Here is a tiny trained network, its code and every weight. The questions are about switching its units off for an input and a class, where a switched-off unit gives its printed mean instead of its output.

import numpy as np


def w(rows, s, z=0):
    codes = np.array(rows[::2]) - 128.0
    scale = np.full(codes.shape[1], s)
    scale[-1] = z or s
    return codes * scale


def norm(h):
    return h / np.sqrt((h * h).mean(-1, keepdims=True) + 1e-5)


def f(y):
    return np.maximum(y, 0)


def log_softmax(a):
    a = a - a.max(-1, keepdims=True)
    return a - np.log(np.exp(a).sum(-1, keepdims=True))


def net(x, mask):
    res = np.array(x, float).reshape(1, 6) / 4 @ E
    u = 0
    for l in range(2):
        y = f(norm(res) @ A[l][:, :-1].T + A[l][:, -1])
        res = res + np.where(mask[u : u + 11], y, B[l][:, -1]) @ B[l][:, :-1]
        u += 11
    return log_softmax(norm(res)[-1] @ U[:, :-1].T + U[:, -1])


A, B = {}, {}
E = w([
[99,90,207,57,69,125],'x0',
[95,24,184,237,158,75],'x1',
[133,130,131,133,128,131],'x2',
[224,84,65,113,81,2],'x3',
[118,117,121,114,130,127],'x4',
[123,128,124,124,128,124],'x5',
],0.0075)
A[0] = w([
[66,146,123,99,108,178,119],'0.n1',
[178,160,99,75,101,105,126],'0.n2',
[150,75,75,164,119,51,102],'0.n3',
[156,177,75,134,247,99,71],'0.n4',
[125,113,124,63,113,145,120],'0.n5',
[119,136,183,101,105,108,1],'0.n6',
[162,160,136,84,104,186,97],'0.n7',
[112,96,162,162,119,72,82],'0.n8',
[132,89,114,162,124,101,122],'0.n9',
[125,151,177,98,84,102,78],'0.n10',
[119,151,190,92,65,104,117],'0.n11',
],0.013,0.006)
B[0] = w([
[164,183,208,142,141,55,203],'0.n1',
[94,190,109,202,68,95,233],'0.n2',
[136,163,226,70,92,145,254],'0.n3',
[177,30,73,59,255,141,202],'0.n4',
[160,151,81,177,131,118,185],'0.n5',
[169,41,75,58,209,149,140],'0.n6',
[8,145,4,192,88,123,205],'0.n7',
[77,110,40,197,125,122,203],'0.n8',
[82,180,74,136,105,168,195],'0.n9',
[134,51,47,98,189,179,168],'0.n10',
[218,11,52,103,224,232,202],'0.n11',
],0.0074,0.0075)
A[1] = w([
[74,69,167,191,115,123,114],'1.n1',
[124,49,156,233,155,91,173],'1.n2',
[193,170,93,173,197,102,12],'1.n3',
[118,195,231,140,181,140,3],'1.n4',
[174,61,112,53,201,175,140],'1.n5',
[188,143,124,108,64,106,56],'1.n6',
[135,194,84,79,117,104,120],'1.n7',
[181,98,56,134,100,116,162],'1.n8',
[72,156,160,185,254,195,88],'1.n9',
[122,214,131,150,180,203,143],'1.n10',
[201,75,100,130,9,129,97],'1.n11',
],0.0092,0.0038)
B[1] = w([
[103,176,2,195,112,150,202],'1.n1',
[144,168,76,90,109,174,234],'1.n2',
[95,88,125,84,132,175,173],'1.n3',
[158,133,190,81,105,56,154],'1.n4',
[203,45,146,160,207,190,217],'1.n5',
[73,137,240,125,138,81,161],'1.n6',
[106,87,110,197,96,186,196],'1.n7',
[89,85,237,124,166,128,235],'1.n8',
[151,130,187,53,101,74,254],'1.n9',
[158,83,149,167,89,74,216],'1.n10',
[149,202,181,92,160,107,209],'1.n11',
],0.0091,0.0071)
U = w([
[183,46,117,124,202,197,246],'0',
[92,175,37,184,60,146,128],'1',
[160,161,251,115,103,78,25],'2',
],0.016,0.0012)

Each question gives the input, the list of numbers given to net, and the class t.
The units are the neurons (one row each of A and B). Each row of codes is followed by its name. A weight is (code - 128) times the scale printed after its matrix; where a second scale follows, it is the last column's (A, B and U).
mask holds one flag per neuron, layer by layer. A switched-off neuron (its flag False) gives its mean, the last column of its row in B, instead of its output. The means were averaged over made-up inputs and are rounded, as every weight is.
A unit's drop is (log p(t) with every unit on - log p(t) with that unit switched off) / (log p(t) with every unit on - log p(t) with every unit switched off).
The circuit of an input: a set's keep is (log p(t) with only the set's units on - log p(t) with every unit switched off) / (log p(t) with every unit on - log p(t) with every unit switched off). Starting from the 12 units with the biggest drops (on a tie, the unit counted first), units are removed one at a time, each time the one whose removal leaves the highest keep (on an exact tie, the one counted first), for as long as the keep stays at least 0.8.
units of the circuit, in order: the units of the circuit, biggest drop first
most important unit: the unit with the biggest drop
k most important neurons: the k neurons with the biggest drops, biggest first
top k neurons in layer l: the k neurons of layer l with the biggest drops, biggest first
drop when u is switched off: that unit's drop, to one decimal
input [1,-3,-7,-6,5,-6], class 2: units of the circuit, in order -> [0.n1]
input [0,4,7,-5,8,-7], class 2: 4 most important neurons -> [1.n9, 0.n7, 1.n4, 0.n2]
input [0,2,3,3,2,7], class 2: 2 most important neurons -> [0.n3, 0.n7]
input [-4,2,4,6,1,-7], class 2: 2 most important neurons -> [0.n3, 0.n11]
input [3,6,-1,-7,-5,5], class 2: top 3 neurons in layer 1 -> [1.n9, 1.n4, 1.n7]
input [2,7,-7,-6,0,2], class 1: 2 most important neurons -> [1.n1, 0.n3]
input [-3,7,3,-7,-2,0], class 1: 4 most important neurons -> [1.n1, 0.n3, 1.n8, 1.n2]
input [7,4,8,7,-4,-7], class 0: 2 most important neurons -> [0.n11, 0.n10]
input [-5,-5,3,-7,-5,1], class 2: 3 most important neurons -> [0.n1, 0.n11, 1.n9]
input [3,4,-8,-2,5,2], class 1: 2 most important neurons -> [0.n4, 1.n1]
input [-1,7,-2,-8,-7,-5], class 2: 2 most important neurons -> [1.n9, 0.n7]
input [-5,-6,0,8,-3,0], class 2: top 2 neurons in layer 0 -> [0.n2, 0.n11]
input [5,-1,3,4,-5,3], class 0: drop when 0.n11 is switched off -> 3.6
input [3,-8,4,-5,-8,-8], class 1: most important unit -> 0.n7
input [5,6,-8,-7,3,-7], class 2: drop when 0.n7 is switched off -> 2.5
input [4,-8,-3,-6,0,-4], class 1: drop when 0.n7 is switched off -> 4.0
